Here is a tiny trained network, its code and every weight. The questions are about switching its units off for an input and a class, where a switched-off unit gives its printed mean instead of its output.

import numpy as np


def w(rows, s, z=0):
    codes = np.array(rows[::2]) - 128.0
    scale = np.full(codes.shape[1], s)
    scale[-1] = z or s
    return codes * scale


def f(y):
    return np.maximum(y, 0)


def log_softmax(a):
    a = a - a.max(-1, keepdims=True)
    return a - np.log(np.exp(a).sum(-1, keepdims=True))


def net(x, mask):
    res = np.array(x, float).reshape(1, 4) / 4 @ E
    y = f(res @ A[0][:, :-1].T + A[0][:, -1])
    res = res + np.where(mask, y, B[0][:, -1]) @ B[0][:, :-1]
    return log_softmax(res[-1] @ U[:, :-1].T + U[:, -1])


A, B = {}, {}
E = w([
[27,74,136,100,71,95,74,172,85,120,131],'x0',
[189,124,152,172,142,144,51,210,2,145,164],'x1',
[130,93,191,103,188,51,76,88,142,236,184],'x2',
[93,77,218,172,131,149,205,146,136,89,173],'x3',
],0.012)
A[0] = w([
[165,195,15,53,121,82,36,118,104,155,78,106],'N1',
[159,94,130,170,95,161,97,182,95,170,128,116],'N2',
[223,113,129,181,158,120,113,132,178,86,124,77],'N3',
[135,113,201,62,195,54,106,60,101,177,161,81],'N4',
[88,89,118,76,121,123,111,135,83,104,109,246],'N5',
[127,94,116,205,124,158,112,109,74,133,146,119],'N6',
[190,127,139,161,129,120,120,215,66,123,128,97],'N7',
[69,132,62,71,100,161,195,98,175,117,67,135],'N8',
[161,159,154,160,166,153,170,110,114,144,152,76],'N9',
[53,67,114,91,90,118,87,151,160,121,134,105],'N10',
[51,62,105,106,102,143,92,168,81,126,143,88],'N11',
[111,59,160,123,68,95,57,179,108,97,93,98],'N12',
[135,151,108,162,87,177,148,121,63,74,102,102],'N13',
[145,176,82,144,82,199,140,189,104,74,130,118],'N14',
[119,115,148,144,210,124,87,144,145,186,161,214],'N15',
[113,85,255,237,127,124,189,145,134,85,143,95],'N16',
[95,190,86,174,119,166,166,212,116,67,56,133],'N17',
[96,150,112,115,124,146,86,59,96,126,92,163],'N18',
[144,145,82,151,133,187,68,137,69,178,110,106],'N19',
[187,116,134,190,147,153,110,178,43,82,131,129],'N20',
[77,116,241,186,131,134,230,174,91,128,169,111],'N21',
[214,172,135,187,180,202,116,106,134,147,82,146],'N22',
[185,226,155,140,231,161,167,82,125,134,132,92],'N23',
[162,140,131,230,174,165,160,119,169,146,146,138],'N24',
],0.0099,0.013)
B[0] = w([
[52,198,91,155,153,196,119,230,166,115,171,230],'N1',
[112,121,149,91,131,123,147,113,168,119,76,178],'N2',
[171,155,96,95,77,115,97,119,119,150,99,165],'N3',
[126,60,175,151,70,102,77,158,172,188,67,209],'N4',
[143,132,138,109,155,151,112,83,119,12,156,226],'N5',
[108,147,147,124,125,131,168,114,134,144,100,164],'N6',
[120,116,142,112,114,121,189,109,182,148,44,191],'N7',
[116,106,187,119,134,99,161,111,189,148,93,253],'N8',
[134,124,97,110,73,123,120,142,98,142,120,160],'N9',
[170,132,90,74,73,110,159,95,77,103,107,184],'N10',
[162,139,82,75,113,149,112,92,65,132,95,180],'N11',
[159,124,77,83,134,135,109,93,94,119,105,181],'N12',
[139,72,160,161,97,126,97,143,145,172,156,185],'N13',
[153,62,172,178,113,141,81,142,107,142,115,208],'N14',
[168,87,200,162,159,131,105,136,129,109,161,230],'N15',
[52,178,91,132,143,197,128,208,127,143,134,203],'N16',
[159,85,147,159,146,140,54,142,116,157,119,224],'N17',
[68,140,132,123,175,161,140,136,113,96,151,177],'N18',
[86,121,124,106,131,149,178,127,175,129,115,183],'N19',
[137,133,156,121,156,87,191,102,210,115,90,212],'N20',
[80,177,103,128,128,190,120,176,158,122,177,206],'N21',
[130,148,111,107,113,115,119,109,67,60,145,226],'N22',
[119,127,102,77,66,99,98,118,98,52,100,214],'N23',
[170,147,106,76,124,108,111,110,114,33,123,201],'N24',
],0.011,0.016)
U = w([
[77,198,99,134,129,178,100,219,138,129,152,111],'0',
[163,9,179,173,92,116,23,151,122,153,107,97],'1',
[107,105,155,87,120,84,249,68,225,134,47,121],'2',
[162,135,78,36,67,118,82,81,27,98,101,108],'3',
[162,118,188,163,207,137,124,69,99,55,195,248],'4',
[129,163,105,212,176,98,181,69,111,163,179,117],'5',
[156,137,89,144,116,104,149,116,89,190,132,117],'6',
],0.011,0.018)

Each question gives the input, the list of numbers given to net, and the class t.
The units are the neurons (one row each of A and B). Each row of codes is followed by its name. A weight is (code - 128) times the scale printed after its matrix; where a second scale follows, it is the last column's (A, B and U).
mask holds one flag per neuron, in row order. A switched-off neuron (its flag False) gives its mean, the last column of its row in B, instead of its output. The means were averaged over made-up inputs and are rounded, as every weight is.
A unit's drop is (log p(t) with every unit on - log p(t) with that unit switched off) / (log p(t) with every unit on - log p(t) with every unit switched off).
The circuit of an input: a set's keep is (log p(t) with only the set's units on - log p(t) with every unit switched off) / (log p(t) with every unit on - log p(t) with every unit switched off). Starting from the 12 units with the biggest drops (on a tie, the unit counted first), units are removed one at a time, each time the one whose removal leaves the highest keep (on an exact tie, the one counted first), for as long as the keep stays at least 0.8.
units of the circuit, in order: the units of the circuit, biggest drop first
k most important neurons: the k neurons with the biggest drops, biggest first
drop of u: that unit's drop, to one decimal
input [4,8,4,-7], class 2: 4 most important neurons	[N7; N20; N2; N19]
input [-5,8,-1,5], class 2: units of the circuit, in order	[N7]
input [-3,-7,7,0], class 1: 2 most important neurons	[N4; N20]
input [7,6,3,-1], class 3: 4 most important neurons	[N11; N12; N8; N5]
input [3,-1,-1,1], class 4: 2 most important neurons	[N23; N3]
input [4,4,-1,0], class 2: units of the circuit, in order	[N20; N7]
input [2,5,1,8], class 0: 2 most important neurons	[N16; N21]
input [-5,2,1,3], class 3: 2 most important neurons	[N1; N23]
input [-7,-6,-7,3], class 1: 4 most important neurons	[N17; N8; N14; N13]
input [-3,-2,3,4], class 0: 2 most important neurons	[N16; N5]
input [-7,-5,7,-3], class 1: 2 most important neurons	[N4; N15]
input [5,5,-1,-5], class 0: 3 most important neurons	[N1; N8; N23]
input [7,5,-6,2], class 3: 3 most important neurons	[N11; N12; N4]
input [8,4,-8,-6], class 1: units of the circuit, in order	[N14]
input [-4,8,5,8], class 0: 3 most important neurons	[N16; N21; N8]
input [5,-7,7,1], class 1: 2 most important neurons	[N4; N20]
input [-6,2,6,2], class 1: 2 most important neurons	[N4; N15]
input [-5,-4,7,-8], class 0: drop of N1	2.0
input [2,2,-2,6], class 0: drop of N16	0.2
input [-7,7,4,1], class 2: drop of N19	0.1
input [8,8,-3,-3], class 2: units of the circuit, in order	[N20]
input [6,8,-8,-6], class 1: drop of N17	3.3
